Here is a tiny trained network, its code and every weight. The questions are about switching its units off for an input and a target symbol, where a switched-off unit gives its printed mean instead of its output.

import numpy as np


def w(rows, s, z=0):
    codes = np.array(rows[::2]) - 128.0
    scale = np.full(codes.shape[1], s)
    scale[-1] = z or s
    return codes * scale


def norm(h):
    return h / np.sqrt((h * h).mean(-1, keepdims=True) + 1e-5)


def f(y):
    return np.maximum(y, 0)


def softmax(a):
    e = np.exp(a - a.max(-1, keepdims=True))
    return e / e.sum(-1, keepdims=True)


def log_softmax(a):
    a = a - a.max(-1, keepdims=True)
    return a - np.log(np.exp(a).sum(-1, keepdims=True))


def net(x, mask):
    ids = ['αβγεζηλμξτφω'.index(c) for c in x.split()]
    T = len(ids)
    res = E[ids] + P[:T]
    r = norm(res)
    for j in range(2):
        rows = slice(2 * j, 2 * j + 2)
        q, k, v = (r @ M[0][rows].T for M in (Q, K, V))
        z = softmax(np.where(np.tri(T) > 0, q @ k.T / 2**0.5, -1e9)) @ v
        o = O[0][rows]
        res = res + np.where(mask[j], z, o[:, -1]) @ o[:, :-1]
    y = f(norm(res) @ A[0][:, :-1].T + A[0][:, -1])
    res = res + np.where(mask[2:26], y, B[0][:, -1]) @ B[0][:, :-1]
    return log_softmax(norm(res)[-1] @ U[:, :-1].T + U[:, -1])


Q, K, V, O, A, B = {}, {}, {}, {}, {}, {}
E = w([
[129,133,110],'α',
[124,178,169],'β',
[137,120,166],'γ',
[95,95,174],'ε',
[128,133,114],'ζ',
[103,107,154],'η',
[8,137,115],'λ',
[193,91,169],'μ',
[136,141,123],'ξ',
[151,77,100],'τ',
[128,123,156],'φ',
[125,129,152],'ω',
],0.015)
P = w([
[131,134,98],'0',
[132,125,123],'1',
[143,130,115],'2',
[149,134,110],'3',
[158,141,120],'4',
[155,142,113],'5',
[3,75,255],'6',
],0.0059)
Q[0] = w([
[254,164,139],'head 1',
[212,135,170],'head 1',
[29,118,84],'head 2',
[42,45,144],'head 2',
],0.0089)
K[0] = w([
[8,205,160],'head 1',
[49,220,91],'head 1',
[106,230,210],'head 2',
[2,217,114],'head 2',
],0.007)
V[0] = w([
[218,2,87],'head 1',
[252,144,207],'head 1',
[162,200,181],'head 2',
[232,31,131],'head 2',
],0.0076)
O[0] = w([
[72,38,219,94],'head 1',
[178,124,203,251],'head 1',
[189,166,212,178],'head 2',
[227,2,34,179],'head 2',
],0.0075,0.0032)
A[0] = w([
[126,160,61,58],'neuron 1',
[141,72,206,157],'neuron 2',
[112,110,141,99],'neuron 3',
[230,169,89,3],'neuron 4',
[186,143,22,195],'neuron 5',
[200,65,15,107],'neuron 6',
[171,96,33,147],'neuron 7',
[114,164,113,25],'neuron 8',
[132,88,119,86],'neuron 9',
[254,154,46,26],'neuron 10',
[162,130,183,162],'neuron 11',
[85,161,38,115],'neuron 12',
[126,76,106,67],'neuron 13',
[156,173,164,87],'neuron 14',
[179,178,220,117],'neuron 15',
[192,31,66,107],'neuron 16',
[46,50,72,165],'neuron 17',
[170,90,45,134],'neuron 18',
[162,111,195,103],'neuron 19',
[65,135,135,156],'neuron 20',
[59,168,123,108],'neuron 21',
[171,117,101,78],'neuron 22',
[229,143,55,56],'neuron 23',
[222,114,34,108],'neuron 24',
],0.0058,0.0042)
B[0] = w([
[110,143,105,138],'neuron 1',
[135,164,80,240],'neuron 2',
[135,135,123,133],'neuron 3',
[47,154,194,161],'neuron 4',
[64,159,197,255],'neuron 5',
[40,96,224,227],'neuron 6',
[66,72,176,212],'neuron 7',
[136,165,125,128],'neuron 8',
[101,118,138,138],'neuron 9',
[94,171,253,199],'neuron 10',
[166,124,52,226],'neuron 11',
[130,137,81,156],'neuron 12',
[90,118,128,137],'neuron 13',
[141,122,105,158],'neuron 14',
[163,124,16,231],'neuron 15',
[101,121,212,225],'neuron 16',
[223,100,14,186],'neuron 17',
[81,102,155,202],'neuron 18',
[132,146,65,185],'neuron 19',
[153,140,118,171],'neuron 20',
[180,101,138,155],'neuron 21',
[155,142,182,147],'neuron 22',
[83,155,235,192],'neuron 23',
[55,143,224,226],'neuron 24',
],0.0051,0.0036)
U = w([
[91,118,85,130],'α',
[166,201,182,125],'β',
[210,103,122,132],'γ',
[100,54,104,70],'ε',
[98,117,91,161],'ζ',
[107,107,73,210],'η',
[10,184,110,1],'λ',
[188,80,181,209],'μ',
[142,187,149,94],'ξ',
[99,19,150,68],'τ',
[151,138,105,249],'φ',
[151,131,99,123],'ω',
],0.014,0.0037)

Each question gives the input, a string of symbols that net reads in full, and the target symbol t.
The units are the heads (2 rows each of Q, K, V and O) and the neurons (one row each of A and B). Each row of codes is followed by its name. A weight is (code - 128) times the scale printed after its matrix; where a second scale follows, it is the last column's (O, A, B and U).
mask holds one flag per unit, heads first, then neurons. A switched-off unit (its flag False) gives its mean, the last column of its rows in O or B, instead of its output. The means were averaged over made-up inputs and are rounded, as every weight is.
A unit's drop is (log p(t) with every unit on - log p(t) with that unit switched off) / (log p(t) with every unit on - log p(t) with every unit switched off).
The circuit of an input: a set's keep is (log p(t) with only the set's units on - log p(t) with every unit switched off) / (log p(t) with every unit on - log p(t) with every unit switched off). Starting from the 12 units with the biggest drops (on a tie, the unit counted first), units are removed one at a time, each time the one whose removal leaves the highest keep (on an exact tie, the one counted first), for as long as the keep stays at least 0.8.
circuit, biggest first: the units of the circuit, biggest drop first
which heads matter: for each layer, one digit per head in row order, 1 if its drop is at least 0.15 and else 0, layers parted by /
drop of u: that unit's drop, to one decimal
input ζ ζ λ ζ φ, target λ: circuit, biggest first => [head 1]
input μ τ ω, target τ: circuit, biggest first => [head 2; neuron 6]
input η φ ω ξ λ ζ, target λ: which heads matter => 10
input γ γ γ λ λ γ, target λ: which heads matter => 10
input μ α φ, target τ: circuit, biggest first => [head 2; head 1]
input γ γ λ ω, target λ: which heads matter => 10
input γ β β ξ γ ε ξ, target β: which heads matter => 01
input γ ξ τ φ, target τ: which heads matter => 01
input ε τ ζ, target τ: which heads matter => 00
input γ α γ φ τ γ, target τ: which heads matter => 01
input λ γ α β γ γ α, target β: which heads matter => 11
input λ λ ζ ω τ, target λ: which heads matter => 10
input λ β ξ γ φ γ γ, target β: drop of head 2 => 1.1
input τ α γ ξ ξ ω, target τ: circuit, biggest first => [head 2]
input α γ γ λ γ, target λ: drop of head 1 => 1.4
input ω λ η, target λ: drop of head 2 => 0.4
